Here is a tiny trained network, its code and every weight. The questions are about switching its units off for an input and a target symbol, where a switched-off unit gives its printed mean instead of its output.

import numpy as np


def w(rows, s, z=0):
    codes = np.array(rows[::2]) - 128.0
    scale = np.full(codes.shape[1], s)
    scale[-1] = z or s
    return codes * scale


def f(y):
    return np.maximum(y, 0)


def softmax(a):
    e = np.exp(a - a.max(-1, keepdims=True))
    return e / e.sum(-1, keepdims=True)


def log_softmax(a):
    a = a - a.max(-1, keepdims=True)
    return a - np.log(np.exp(a).sum(-1, keepdims=True))


def net(x, mask):
    ids = ['αεηλστ'.index(c) for c in x.split()]
    T = len(ids)
    res = E[ids] + P[:T]
    u = 0
    for l in range(2):
        r = res
        for j in range(2):
            rows = slice(3 * j, 3 * j + 3)
            q, k, v = (r @ M[l][rows].T for M in (Q, K, V))
            z = softmax(np.where(np.tri(T) > 0, q @ k.T / 3**0.5, -1e9)) @ v
            o = O[l][rows]
            res = res + np.where(mask[u + j], z, o[:, -1]) @ o[:, :-1]
        u += 2
        y = f(res @ A[l][:, :-1].T + A[l][:, -1])
        res = res + np.where(mask[u : u + 16], y, B[l][:, -1]) @ B[l][:, :-1]
        u += 16
    return log_softmax(res[-1] @ U[:, :-1].T + U[:, -1])


Q, K, V, O, A, B = {}, {}, {}, {}, {}, {}
E = w([
[95,188,128,166,143,141,126,131,194,174],'α',
[75,190,69,157,153,117,83,144,114,164],'ε',
[151,100,149,99,4,166,189,39,105,139],'η',
[94,153,186,143,25,149,116,121,223,109],'λ',
[220,79,138,61,181,228,91,100,47,131],'σ',
[169,150,102,42,159,129,142,219,170,100],'τ',
],0.017)
P = w([
[153,231,84,151,125,207,63,116,214,141],'0',
[156,136,152,87,140,111,127,86,197,229],'1',
[136,42,64,122,179,20,132,58,168,95],'2',
[109,84,43,210,74,145,134,136,143,10],'3',
[82,178,217,114,110,228,146,186,61,73],'4',
[222,125,248,35,190,40,76,104,85,192],'5',
[222,69,98,160,183,102,32,111,201,147],'6',
[140,138,87,178,116,180,181,161,167,201],'7',
[172,236,237,41,163,204,183,146,119,124],'8',
],0.011)
Q[0] = w([
[165,6,47,155,106,44,21,52,211,177],'0.h0',
[87,99,17,243,60,157,221,157,153,159],'0.h0',
[62,100,124,211,134,158,176,141,108,59],'0.h0',
[135,121,98,199,131,158,64,116,194,142],'0.h1',
[116,166,137,1,139,128,112,97,143,163],'0.h1',
[147,69,91,83,188,34,75,128,175,13],'0.h1',
],0.0072)
K[0] = w([
[148,124,42,209,130,197,150,111,143,26],'0.h0',
[51,153,132,115,114,251,171,193,110,134],'0.h0',
[137,163,128,99,113,181,112,113,147,192],'0.h0',
[138,136,122,159,99,109,143,178,133,115],'0.h1',
[142,110,170,127,151,79,96,148,126,123],'0.h1',
[142,88,108,141,154,135,117,120,166,129],'0.h1',
],0.011)
V[0] = w([
[1,165,131,188,135,125,78,78,107,159],'0.h0',
[108,97,172,171,111,136,155,170,235,120],'0.h0',
[84,114,70,78,34,85,46,136,128,81],'0.h0',
[154,113,145,164,123,112,145,135,73,122],'0.h1',
[135,134,136,76,161,120,167,70,117,148],'0.h1',
[135,181,152,96,123,136,165,98,70,126],'0.h1',
],0.0073)
O[0] = w([
[238,138,177,164,152,179,239,106,117,54,21],'0.h0',
[170,190,62,2,125,59,127,102,137,172,164],'0.h0',
[65,145,219,188,147,76,162,86,96,142,131],'0.h0',
[113,181,160,45,57,111,162,123,168,134,3],'0.h1',
[82,96,97,164,129,153,125,180,154,148,157],'0.h1',
[138,139,159,169,107,123,48,152,134,123,129],'0.h1',
],0.0079,0.0036)
A[0] = w([
[131,128,124,58,91,111,109,107,175,14,205],'0.n0',
[56,193,106,144,75,72,185,84,130,166,184],'0.n1',
[81,70,149,135,165,96,171,200,138,86,43],'0.n2',
[174,131,164,149,191,82,77,197,219,89,241],'0.n3',
[117,205,228,160,126,105,121,67,187,82,200],'0.n4',
[139,63,155,102,53,128,210,87,180,130,176],'0.n5',
[213,110,116,99,163,192,91,178,29,168,147],'0.n6',
[62,199,113,82,74,232,149,198,121,114,190],'0.n7',
[140,209,109,143,26,81,248,172,185,154,120],'0.n8',
[76,132,63,182,130,126,131,70,168,95,159],'0.n9',
[111,137,58,133,212,98,84,160,75,49,155],'0.n10',
[95,19,154,71,125,153,176,191,138,45,92],'0.n11',
[255,85,98,73,159,186,22,130,159,89,253],'0.n12',
[111,132,35,123,191,41,157,197,132,93,106],'0.n13',
[156,50,139,118,83,137,90,161,225,147,223],'0.n14',
[115,124,64,212,74,83,116,216,160,51,24],'0.n15',
],0.0056,0.002)
B[0] = w([
[73,141,216,123,153,163,151,225,84,131,172],'0.n0',
[89,203,101,154,95,168,196,80,184,4,175],'0.n1',
[133,203,2,41,122,80,171,183,152,114,140],'0.n2',
[163,104,104,96,146,65,150,148,85,179,216],'0.n3',
[119,108,160,138,217,115,183,58,33,125,185],'0.n4',
[204,199,146,174,201,95,202,174,212,206,179],'0.n5',
[157,110,76,99,108,189,113,123,122,166,206],'0.n6',
[225,207,94,167,134,180,97,127,144,106,217],'0.n7',
[127,143,86,107,206,188,116,82,170,102,182],'0.n8',
[89,68,105,128,126,175,172,126,182,204,171],'0.n9',
[162,180,204,176,122,180,182,159,182,240,187],'0.n10',
[118,132,66,101,147,59,80,143,137,218,156],'0.n11',
[64,99,120,1,168,135,139,220,172,129,254],'0.n12',
[165,155,110,117,152,138,183,155,164,62,193],'0.n13',
[165,154,145,127,128,104,194,213,143,134,214],'0.n14',
[116,113,142,74,203,122,117,131,148,95,156],'0.n15',
],0.0051,0.0079)
Q[1] = w([
[84,164,81,111,70,126,127,141,181,122],'1.h0',
[123,152,157,72,102,46,83,153,81,140],'1.h0',
[125,128,192,162,139,203,124,135,112,216],'1.h0',
[190,141,191,98,163,55,91,109,80,179],'1.h1',
[116,218,147,149,142,169,166,120,99,129],'1.h1',
[118,133,206,73,85,200,2,158,94,133],'1.h1',
],0.0074)
K[1] = w([
[130,183,149,75,160,105,127,228,134,89],'1.h0',
[121,60,141,118,153,53,155,176,188,175],'1.h0',
[122,44,154,156,93,111,122,126,15,141],'1.h0',
[41,2,75,152,150,46,204,95,187,79],'1.h1',
[142,171,198,119,75,85,143,150,91,181],'1.h1',
[110,63,197,93,136,87,132,122,163,234],'1.h1',
],0.0081)
V[1] = w([
[116,159,65,149,114,112,207,156,140,173],'1.h0',
[22,19,178,97,145,193,122,24,208,37],'1.h0',
[132,136,125,58,161,50,152,177,223,3],'1.h0',
[143,163,224,96,15,117,170,144,105,209],'1.h1',
[102,164,173,116,202,156,36,187,62,60],'1.h1',
[150,101,127,57,104,239,96,91,107,180],'1.h1',
],0.005)
O[1] = w([
[108,149,151,191,84,188,180,206,108,54,196],'1.h0',
[146,139,36,87,127,113,55,154,156,100,2],'1.h0',
[81,156,78,92,136,183,141,103,126,221,215],'1.h0',
[142,79,89,154,58,34,134,65,97,120,82],'1.h1',
[120,89,254,54,132,120,210,59,94,141,133],'1.h1',
[171,99,231,99,174,27,51,135,164,136,208],'1.h1',
],0.0067,0.0084)
A[1] = w([
[147,160,148,110,165,131,136,155,133,135,104],'1.n0',
[147,55,115,94,139,174,132,164,99,131,2],'1.n1',
[74,130,136,97,104,150,108,169,119,146,123],'1.n2',
[76,92,134,94,119,96,153,155,86,152,95],'1.n3',
[138,200,106,136,121,96,160,73,97,113,40],'1.n4',
[163,131,133,135,146,121,173,128,118,88,199],'1.n5',
[179,163,143,149,125,142,79,141,147,118,176],'1.n6',
[148,126,173,163,155,160,94,178,131,134,51],'1.n7',
[152,79,101,121,100,155,139,125,80,151,176],'1.n8',
[137,164,136,245,109,56,128,102,121,117,136],'1.n9',
[63,175,164,192,116,138,143,93,121,160,136],'1.n10',
[156,121,151,191,111,96,108,117,175,163,183],'1.n11',
[114,112,124,92,117,110,123,164,163,154,53],'1.n12',
[147,96,140,196,133,133,78,143,163,139,146],'1.n13',
[160,124,189,187,154,131,132,121,99,106,67],'1.n14',
[133,99,123,130,68,100,133,97,138,118,167],'1.n15',
],0.011,0.0041)
B[1] = w([
[130,145,65,180,134,114,159,151,101,119,251],'1.n0',
[89,126,159,166,50,88,70,93,208,54,197],'1.n1',
[131,83,144,152,121,128,129,113,99,129,213],'1.n2',
[181,158,187,162,139,66,117,171,100,111,168],'1.n3',
[97,195,72,2,138,39,66,98,74,75,153],'1.n4',
[73,156,85,123,168,160,162,186,76,141,184],'1.n5',
[98,84,96,145,126,114,126,164,94,189,186],'1.n6',
[96,145,58,107,108,116,175,116,105,93,212],'1.n7',
[117,108,169,68,195,176,59,134,152,99,145],'1.n8',
[161,181,132,249,101,98,49,118,158,122,168],'1.n9',
[77,89,146,135,70,88,187,85,149,160,204],'1.n10',
[82,84,182,119,188,130,67,145,153,38,174],'1.n11',
[169,123,101,169,153,124,175,85,68,101,207],'1.n12',
[124,137,136,96,132,152,120,156,150,32,168],'1.n13',
[98,77,114,161,163,141,104,62,85,73,169],'1.n14',
[135,119,174,111,112,163,94,175,146,167,136],'1.n15',
],0.0073,0.014)
U = w([
[254,160,143,149,164,122,165,234,84,179,252],'α',
[205,105,117,181,159,113,154,83,26,101,31],'ε',
[200,206,168,200,117,88,91,168,154,126,63],'η',
[165,208,126,81,130,48,130,108,87,93,94],'λ',
[121,76,156,66,187,125,82,167,85,113,206],'σ',
[113,103,142,140,111,107,151,138,116,175,74],'τ',
],0.0061,0.0032)

Each question gives the input, a string of symbols that net reads in full, and the target symbol t.
The units are the heads (3 rows each of Q, K, V and O) and the neurons (one row each of A and B). Each row of codes is followed by its name. A weight is (code - 128) times the scale printed after its matrix; where a second scale follows, it is the last column's (O, A, B and U).
mask holds one flag per unit, layer by layer, with each layer's heads first. A switched-off unit (its flag False) gives its mean, the last column of its rows in O or B, instead of its output. The means were averaged over made-up inputs and are rounded, as every weight is.
A unit's drop is (log p(t) with every unit on - log p(t) with that unit switched off) / (log p(t) with every unit on - log p(t) with every unit switched off).
The circuit of an input: a set's keep is (log p(t) with only the set's units on - log p(t) with every unit switched off) / (log p(t) with every unit on - log p(t) with every unit switched off). Starting from the 12 units with the biggest drops (on a tie, the unit counted first), units are removed one at a time, each time the one whose removal leaves the highest keep (on an exact tie, the one counted first), for as long as the keep stays at least 0.8.
circuit, biggest first: the units of the circuit, biggest drop first
unit that matters most: the unit with the biggest drop
top k neurons: the k neurons with the biggest drops, biggest first
top k neurons in layer l: the k neurons of layer l with the biggest drops, biggest first
heads that matter: for each layer, one digit per head in row order, 1 if its drop is at least 0.15 and else 0, layers parted by /
drop of u: that unit's drop, to one decimal
input α η α, target α: heads that matter -> 10 / 00
input σ τ α λ η τ λ α, target η: unit that matters most -> 0.n12
input α τ ε η λ ε α σ λ, target ε: circuit, biggest first -> 0.h0, 1.n14, 0.n4
input ε ε η λ λ ε, target η: circuit, biggest first -> 1.n9, 1.h1, 0.h0, 0.n12
input τ η σ η η ε σ τ α, target ε: circuit, biggest first -> 0.h0, 1.n14, 0.n4
input η λ σ τ τ α, target σ: circuit, biggest first -> 0.h0, 1.n11, 1.h0
input ε α σ η α η α λ, target α: circuit, biggest first -> 0.h0, 1.n1
input τ ε ε τ η ε, target ε: circuit, biggest first -> 0.h0, 1.n14
input σ σ α λ η, target σ: circuit, biggest first -> 0.h0, 1.h1, 1.h0
input σ α σ λ σ σ λ, target λ: circuit, biggest first -> 0.h0, 1.n4, 0.h1
input λ σ α ε η τ η ε, target η: heads that matter -> 00 / 01
input τ ε τ α, target τ: heads that matter -> 00 / 10
input λ τ τ, target α: heads that matter -> 00 / 00
input τ α η τ η, target α: heads that matter -> 10 / 00
input α λ ε α λ λ σ ε η, target λ: circuit, biggest first -> 1.n4, 0.h0, 1.h1
input λ ε σ ε, target λ: circuit, biggest first -> 0.h0, 1.n4
input η σ ε η σ η σ τ α, target η: unit that matters most -> 1.h1
input σ ε α σ η η, target α: circuit, biggest first -> 0.n5, 0.h0, 1.h1
input ε τ λ, target ε: top 3 neurons -> 1.n14, 0.n4, 0.n12
input λ α τ, target α: top 2 neurons -> 0.n10, 1.n3
input α α η τ η λ, target η: top 3 neurons -> 1.n9, 0.n12, 0.n5
input α τ ε σ λ η, target ε: top 3 neurons in layer 0 -> 0.n5, 0.n12, 0.n4
input σ τ λ, target σ: heads that matter -> 00 / 01
input λ α η α η λ, target η: unit that matters most -> 1.h1
input α α ε η λ α σ, target σ: heads that matter -> 00 / 00
input λ η τ σ α σ ε, target σ: top 2 neurons in layer 1 -> 1.n11, 1.n13
input α α α ε σ ε, target α: top neuron in layer 1 -> 1.n1
input ε σ η α τ η, target η: drop of 0.h0 -> 0.3
input α τ η τ λ σ τ σ ε, target σ: drop of 0.h0 -> 1.0
